In the rows, 128 means zero.
Facts:
nupo | κ 726 | Ω gestun
grali | κ 726 | Ω boli
rigem | κ 178 | Ω klokle
stistavo | κ 891
boli | κ 633 | Ω sobrin
fogre | κ 891 | Ω plekles
plabror | κ 178
stidre | κ 726
netu | κ 623 | Ω traflas
labutrek | κ 463 | Ω binan
gestun | κ 726 | Ω gaklasus
dakun | κ 466 | Ω skigan
klokle | κ 726 | Ω brusan
gekle | κ 466
skigan | κ 726 | Ω druses
stegran | κ 726 | Ω puvam
siskul | κ 178 | Ω stistavo
migrem | κ 466 | Ω zenem
ruku | κ 633 | Ω zeplel
denir | κ 633 | Ω labutrek
nostam | κ 726 | Ω sakik
stupok | κ 463
stigustom | κ 891 | Ω trerak
loruk | κ 726 | Ω rokler
nimo | κ 891 | Ω flegrim
fluzik | κ 463 | Ω trosar
tuniter | κ 178
ribrar | κ 726
potrel | κ 463 | Ω zeduk
grodron | κ 891
kedre | κ 891 | Ω siskul
rokler | κ 726 | Ω fogre
ploguk | κ 726 | Ω skofla
treni | κ 633
voplil | κ 891 | Ω brazum
ramar | κ 726 | Ω lutro
binan | κ 726 | Ω gropok
nazo | κ 633 | Ω stidre
gropok | κ 463 | Ω triflak
traflas | κ 726 | Ω nupor
vuvo | κ 463 | Ω pebes
retek | κ 891 | Ω denir
nupus | κ 726 | Ω klakler
mogri | κ 633 | Ω skupel
dritran | κ 466 | Ω famom
piplom | κ 623 | Ω tistulu
piflir | κ 178 | Ω trita
zakli | κ 891 | Ω nibre
trerak | κ 726
nege | κ 891 | Ω feskur
tistulu | κ 726 | Ω stemis
pogram | κ 178 | Ω rafego
bider | κ 633 | Ω nimo
gaklasus | κ 633 | Ω voplil
lomok | κ 178 | Ω migrem
zeduk | κ 633 | Ω gizo
depes | κ 463 | Ω dritran
lobrur | κ 726
pedravu | κ 891 | Ω mogri
duklos | κ 891 | Ω ramar
lizal | κ 726
dasel | κ 726
sobrin | κ 633 | Ω grevol
flegrim | κ 623 | Ω rigem
divedok | κ 623 | Ω loruk
skupel | κ 891 | Ω dreliro
vezuzan | κ 633 | Ω pibror
kistom | κ 726 | Ω potrel
biplim | κ 891
puvam | κ 463 | Ω biflabir
klakler | κ 633 | Ω kiku
pibror | κ 726 | Ω ruku
pefonus | κ 178 | Ω danulan
stemis | κ 891 | Ω lobrur
trimir | κ 178
nekek | κ 463
gruva | κ 633 | Ω grali
dreliro | κ 466 | Ω sodrodar
trita | κ 178 | Ω dasel
triflak | κ 633
flenas | κ 726 | Ω tradrem
danulan | κ 178 | Ω vuvo
grevol | κ 466 | Ω trimir
klava | κ 891 | Ω piflir
nupor | κ 726 | Ω piplom
biflabir | κ 178 | Ω zevinar
famom | κ 726 | Ω stigustom
kiku | κ 726 | Ω gruva
drudron | κ 891 | Ω plabror
sakik | κ 623 | Ω retek
drora | κ 891
gizo | κ 466 | Ω pogram
dreklatrim | κ 633 | Ω gelus
skofla | κ 466 | Ω vutrul
brusan | κ 633 | Ω drora
stadren | κ 633
niklar | κ 178 | Ω grodron
brazum | κ 633 | Ω niklar
plekles | κ 726 | Ω netu
feskur | κ 726 | Ω pefonus
tradrem | κ 623 | Ω treni
vutrul | κ 623 | Ω kedre
zevinar | κ 178
rafego | κ 623 | Ω dakun
nibre | κ 466 | Ω duklos
druses | κ 633 | Ω dreklatrim
trosar | κ 466 | Ω gekle
lutro | κ 178 | Ω kistom
skuplifum | κ 633 | Ω plebrom
zenem | κ 466 | Ω zakli
gelus | κ 726
sodrodar | κ 726 | Ω drudron
govem | κ 623
pebes | κ 466 | Ω skuplifum
dugek | κ 178 | Ω ribrar
zeplel | κ 178 | Ω lomok
brivo | κ 466
plebrom | κ 726 | Ω divedok
zamon | κ 178 | Ω stupok

Known rows:
kedre: [133 139 116 125 149 137 130 127 123 109 133 156 137 129 128 125 122 120
 135 108 109 130 138 123 144 124 136]
labutrek: [141 137 149 100  88 138  96 116 156  65 155 118 143 164 111  97 103 122
 160 114 155 140 147 173  98 120 119]
plekles: [128  88 174 164 131 126 139  94 117 112 107  81 108 104 149 145 119 135
 114 161 141 113 101 151  95 138 123]
vuvo: [ 56 100 131 121 158 101 123  95 128 106 156 110 104 126  87 127 129 136
 155 134 126 139 129 158 132 130 120]
klakler: [111 135 134 121 124 130 102 133 101 175 155 156 148 109 145 144 105 120
 123 134 164 175 133  99 136 149 176]
gestun: [172  91 128 162 109  99 134 124 118 164 121 116 135 147 149 118 110 145
 135 153  98 125 135 169 106 115 109]
kiku: [143  97 157 131 109 129 116 167 111 202 167 124 122 115 148 147 115 127
 120 165 143 151 127 108 109 143 164]
ruku: [126 145  94 107 107 130 161 106 127 156 109 134 142 111 106 155 117 139
 108 119 187 138 122 112 166 111 112]
potrel: [108 159 106 101  88 131 110 102 157 168  97 126 109 161 117 130 177 128
 135 135 144 125 139 125 105 150 121]
nazo: [113 138 121 124 117 123 112 125 111 124 117 141 149 120 131 124 114 132
 124 126 150 138 129 129 143 130 134]
fogre: [104 125 153 152 184 140 141  59 123  87 122 115 118 100 132 144 116 118
 125 111 127 133 112 132 131 144 141]
tuniter: [118 142 113 130 133 125 122 115 129 109 135 133 132 128 123 129 132 123
 138 117 130 141 128 120 132 128 133]
plebrom: [ 91  75 166 153 142 104 133 123 121 132 136  73 105 105 113 129 118 147
 121 158 123 109 109 153 128 133 110]
triflak: [132 146 148 117  90 134  90 127 133  89 131 122 167 136 126  97  89 129
 132 111 161 136 139 150 133 127 124]
nimo: [106 148 104  91 148 159 130 205 105  48 122 176 124 109 114 136 152 115
 120 117 121  98 126  93 160 110 139]
feskur: [ 98  79 150 141 129 100 128 153 122 146 145  86 111 114 104 120 119 148
 125 155 115 107 120 148 137 126 105]
flenas: [145 101 141 136 101 120 127 160 122 142 125 110 124 129 134 126 124 140
 122 156 127 113 125 141 116 123 116]
nibre: [143 161 105 102 136 139 186 114 171 176 117 107 107 132  99 159 156 128
 123 111 132 117 119 100 144 117 109]
retek: [149 149 153 114 119 151 106 123 155  77 154 126 156 141 115  94  92 118
 140  89 131 129 144 145 136 125 126]

Rows:
No name comes twice in this set of rows, the named rows included.
[134 138 146 118 165 138 139 144 133 173 179 135 117 120 137 150 126 109
 142 127 110 163 128  93 117 140 176]  grevol
[137 138 143 102  92 136 100 116 153  70 153 122 140 161 113 103 109 124
 159 117 153 140 146 170  99 121 122]  gropok
[144 127 120 119  74 128 147 140 152 202  93  93 111 133 118 141 155 146
 100 153 152  96 120 117 127 129  97]  ramar
[123 143  98 109 109 129 153 110 125 148 112 135 143 112 110 151 115 138
 112 120 181 139 123 116 162 113 115]  vezuzan
[136 148 155 113  84 137  86 131 139  79 138 117 172 139 123  90  81 129
 134 107 166 135 140 156 134 126 120]  denir
[137 140 143 147 162 153 140  69 123  87 109 135 127 112 151 146 120 112
 124 112 133 135 117 125 117 140 148]  stemis
[118 140 126 126 139 131 112 123 119 158 168 148 132 118 137 145 124 114
 137 125 143 176 131  95 125 146 173]  trimir
[138 159  92 104 129 148 175  97 156 171 113 134 124 121  98 158 140 127
 110 100 153 122 127  97 165 120 111]  zakli
[ 56 110 142 140 158 103 115  96 109 114 133 107 131  98 106 124 107 140
 126 127 142 136 117 141 161 139 124]  skuplifum
[ 75 112 151 134 198 108 151 116 141 115 163  85 100 112  92 129 128 130
 147 117  87 123 116 136 146 128 122]  pebes

Now the same objects, written a new way:
Known rows:
lutro: [139 128 137 116 146 128 138 152 140 138 134 156 132  89 148 110 127  97
 134 148 106 137 135 134 109 145 114 150 122 111 105 181 133 125 134 120
 119 127 104 133 135]
zeplel: [122 118 116 115 139 119 131 127 126 124 143 170 116 138 137 121 133 114
 146 143 111 128 121 108 120 144 121 157 117 128 112 190 122 131 151 119
 101 127 103 108 140]
trita: [114 142 138 137 129 132 126 141 121 135 140 119 121 114 127 128 125 120
 127 137 135 130 141 137 133 128 119 124 122 134 111 157 142 128 130 130
 122 126 117 118 124]
dugek: [117 142 137 136 129 131 126 139 118 134 143 121 122 112 128 129 126 120
 128 139 133 132 136 137 131 128 121 125 122 133 110 151 142 128 130 130
 123 126 115 119 126]
biflabir: [115 141 137 137 129 131 127 141 120 134 141 118 121 115 127 129 125 121
 128 137 135 131 142 138 132 128 119 124 121 134 111 155 142 129 130 130
 122 126 117 118 126]
potrel: [147 132 143 107 148 135 137 158 152 142 130 146 137  89 146 108 120  96
 125 149 104 134 137 141 111 134 115 142 133 103 126 164 127 123 123 124
 130 133 116 144 133]
pebes: [152 155 142 137 134 137 110 133  61 133 170 125 126  76 118 152 129 119
 121 164 127 145  74 136 107 111 149 121 141 126 111  57  93 150 134 151
 106 137 117 129 128]
netu: [136 127 127 140 106 119  85 139 158 137 176 138 118 121 152 129 115 144
 107 131 127 132 106 121  81 157 125 132 126 138 101  77 126 138 133 144
 135 128 144 145 138]
brazum: [101 144 151 120 136 118 134 159 140 128 132 102 107 141 106 138 107 115
 129 137 126 114 139 130 134 124 143  91 117 136 147 141  91 138 121 139
 116 131 136 112 155]
nazo: [123 140 135 128 131 126 125 141 136 131 130 121 123 126 133 129 119 123
 128 145 129 123 126 124 135 118 122 114 132 125 140 116 122 129 126 134
 121 138 132 115 139]
klakler: [ 97 135 128 129 119 149 139 123 161 125 161 127 124  84 138 126 127 141
 137 157 150 109 142 116 140 102 156  87 133 106 126  98 128 121 117 125
 151 137 123 121 135]
binan: [149 133 135 160 135 121  95 115 156 120 103  85 140 140 106 130 126 124
 130 142 106 125 144 134 162 135  92 134 123 131 119 119 252 140 114 146
 129 128 116 111  96]
ploguk: [130 138 138 131 126 129 120 141 123 136 128 112 119 130 119 121 124 131
 131 138 134 131 153 138 141 128 125 120 115 132 130 143 132 140 133 137
 128 131 115 126 108]
feskur: [165 152 141 130 136 135 118 130  76 136 149 117 122  89 119 140 128 133
 132 158 127 147 109 147 132 114 148 127 127 127 120  79 120 152 137 152
 115 134  99 140  97]
kiku: [106 129 127 132 114 154 135 118 156 128 164 123 122  73 129 119 133 152
 140 154 154 115 163 128 140 112 165  92 118 107 110 116 144 131 121 125
 164 130 103 139 105]
nupo: [118 139 149 124 133 122 128 152 129 133 132 102 108 137 100 129 115 123
 133 136 127 125 156 141 134 135 146 106 103 138 133 156 112 149 128 142
 124 126 116 127 122]
kedre: [105 143 139 144 124 121 124 150 133 133 134 114 119 116 131 131 126 123
 122 138 126 132 139 133 136 119 123 112 125 131 122 157 121 128 129 137
 114 131 125 102 140]
stigustom: [107 142 139 143 125 122 123 148 136 132 136 116 121 111 134 130 127 123
 122 140 124 132 136 131 133 120 124 113 125 128 119 153 126 127 128 136
 114 131 123 105 140]
pedravu: [116 148 131 149 112 126 120 149 103 145 118 125 124 129 155 119 138 132
 117 131 149 144 147 135 152 106  95 131 136 135 137 171 107 117 143 129
 110 139 130  92 122]

Rows:
No name comes twice in this set of rows, the named rows included.
[102 128 126 131 113 157 137 116 159 127 168 124 123  70 130 119 133 153
 141 155 156 114 164 127 141 111 168  89 118 105 109 113 144 130 121 125
 167 130 102 140 105]  grali
[158 140 126 130 118 128 101 132 109 138 167 127 119 119 140 133 117 144
 118 142 134 142  95 129 100 148 131 133 124 134  97  49 129 146 136 150
 130 129 119 159 114]  rokler
[150 137 164 133 138 132 120 173 171 149 130 127 141  45 145 106 122 102
 115 152 101 139 160 164 106 132 123 123 129 104 127 159 129 131 117 136
 139 134 120 146 122]  rafego
[137 126 118 129 107 123  94 138 152 139 160 128 117 153 149 117 111 144
 114 123 140 129 116 116  95 169 110 133 117 138  93  77 145 136 131 139
 146 124 136 157 127]  nupor
[131 126 122 130 110 125 102 140 153 138 149 126 119 149 143 115 114 139
 118 125 137 127 133 121 107 161 111 129 115 136 103 101 145 134 129 136
 144 126 132 148 124]  lobrur
[ 93 133 127 128 117 152 140 121 165 124 164 127 125  77 138 126 127 144
 136 158 153 107 143 114 139 100 159  82 133 104 124  96 128 119 116 123
 156 137 122 124 134]  sobrin
[118 140 146 126 128 123 127 154 122 136 126 103 110 141 108 124 117 126
 130 131 134 128 161 142 139 132 134 110 107 141 137 160 110 145 132 139
 124 128 120 124 117]  klokle
[111 130 129 131 117 149 132 121 149 129 156 123 122  84 126 120 131 147
 139 152 148 119 159 129 140 116 157  98 117 112 114 119 142 133 124 129
 155 131 104 138 106]  nupus
[113 141 137 144 126 123 123 147 137 132 139 121 122 106 137 130 127 122
 123 143 122 132 129 130 129 123 126 115 126 125 115 146 127 128 128 137
 115 130 123 109 141]  biplim
[108 131 123 142 109 116 104 148 162 135 158 129 119 134 156 126 116 134
 110 127 129 128 115 115  99 153 111 121 125 133  93 112 134 123 128 137
 128 125 142 125 156]  stemis
[142 143 126 139 109 135 115 143  91 152 105 121 124 151 148 106 137 139
 122 126 164 145 167 142 160 114  87 143 128 140 149 162 116 126 147 127
 127 141 123 115  87]  sodrodar
[ 93 136 131 139 118 151 139 125 145 129 170 125 123  71 133 126 131 137
 135 149 151 118 151 130 133 116 150 100 123 116  96 137 150 120 122 120
 150 126 108 126 122]  trimir
[148 134 135 154 134 122 100 118 149 122 110  93 136 138 109 129 127 125
 131 143 108 126 144 135 159 133 100 133 121 131 120 122 228 141 118 145
 128 129 115 115  98]  nostam

Now the same objects, written a new way:
Known rows:
nupo: [166 158 154 103 111 116 137 131 143  92 179 162 107 116]
ruku: [176 175 130 101 119  91 121 143 134  99 165 181 100 122]
stadren: [164 175 167 132 126  77 112 119 141  98 188 157 129 120]
rokler: [149 174 159  89  85 116 157 108 145  68 173 164 137 151]
druses: [139 151 162 103 116 105 162 135 159  84 184 145  86 121]
plekles: [145 168 154  89  84 118 156 108 142  68 178 158 130 154]
dugek: [157 158 145 110 101  85 131 144 150  89 160 169 102 140]
gizo: [127 122 141  95 109 126 139 124 183  85 201 135  70 119]
lizal: [162 165 175 125 117  93 113 107 144 105 190 155 136 113]
klakler: [175 153 166  94 119 108 138 150 145 101 164 155 101 126]
plebrom: [161 164 169  91  88 118 152 118 143  76 173 163 133 145]
drudron: [167 145 143 108 104 105 116 143 156  99 166 167 106 138]
zevinar: [155 171 156 137 105  66 103 125 147 101 175 157 127 128]
bider: [160 153 153 108 120  85 141 145 138  84 182 162 101 121]
nibre: [171 140 103  93 114  96  83 134 152  96 178 184  91 123]
zenem: [176 142  96  93 117 100  74 140 144 104 172 173 102 122]
famom: [166 157 158 101 111 119 142 132 142  91 177 162 105 116]
gelus: [165 167 177 134 124  91 121 102 146 102 193 155 135 115]
rigem: [169 159 146  99  93  98 126 154 149  98 156 167  94 134]

Rows:
No name comes twice in this set of rows, the named rows included.
[135 143 156 103 114 124 167 126 160  86 195 141  83 113]  skigan
[157 162 149  96  99 114 145 116 144  77 176 164 120 133]  tistulu
[133 148 132  97 121 102 138 118 155  87 193 160  80 110]  kistom
[183 178  95 113 115  67  94 152 134  97 147 200 100 125]  lomok
[118 138 142 109 108  92 161 134 173  78 180 141  64 128]  pogram
[140 152 118 100 108  71 125 130 153  89 163 179  74 135]  lutro
[172 160 141  98 114 106 128 134 137  97 173 175 106 113]  pibror
[125 147 144  96 126  95 158 126 164  80 195 146  70 119]  zeduk

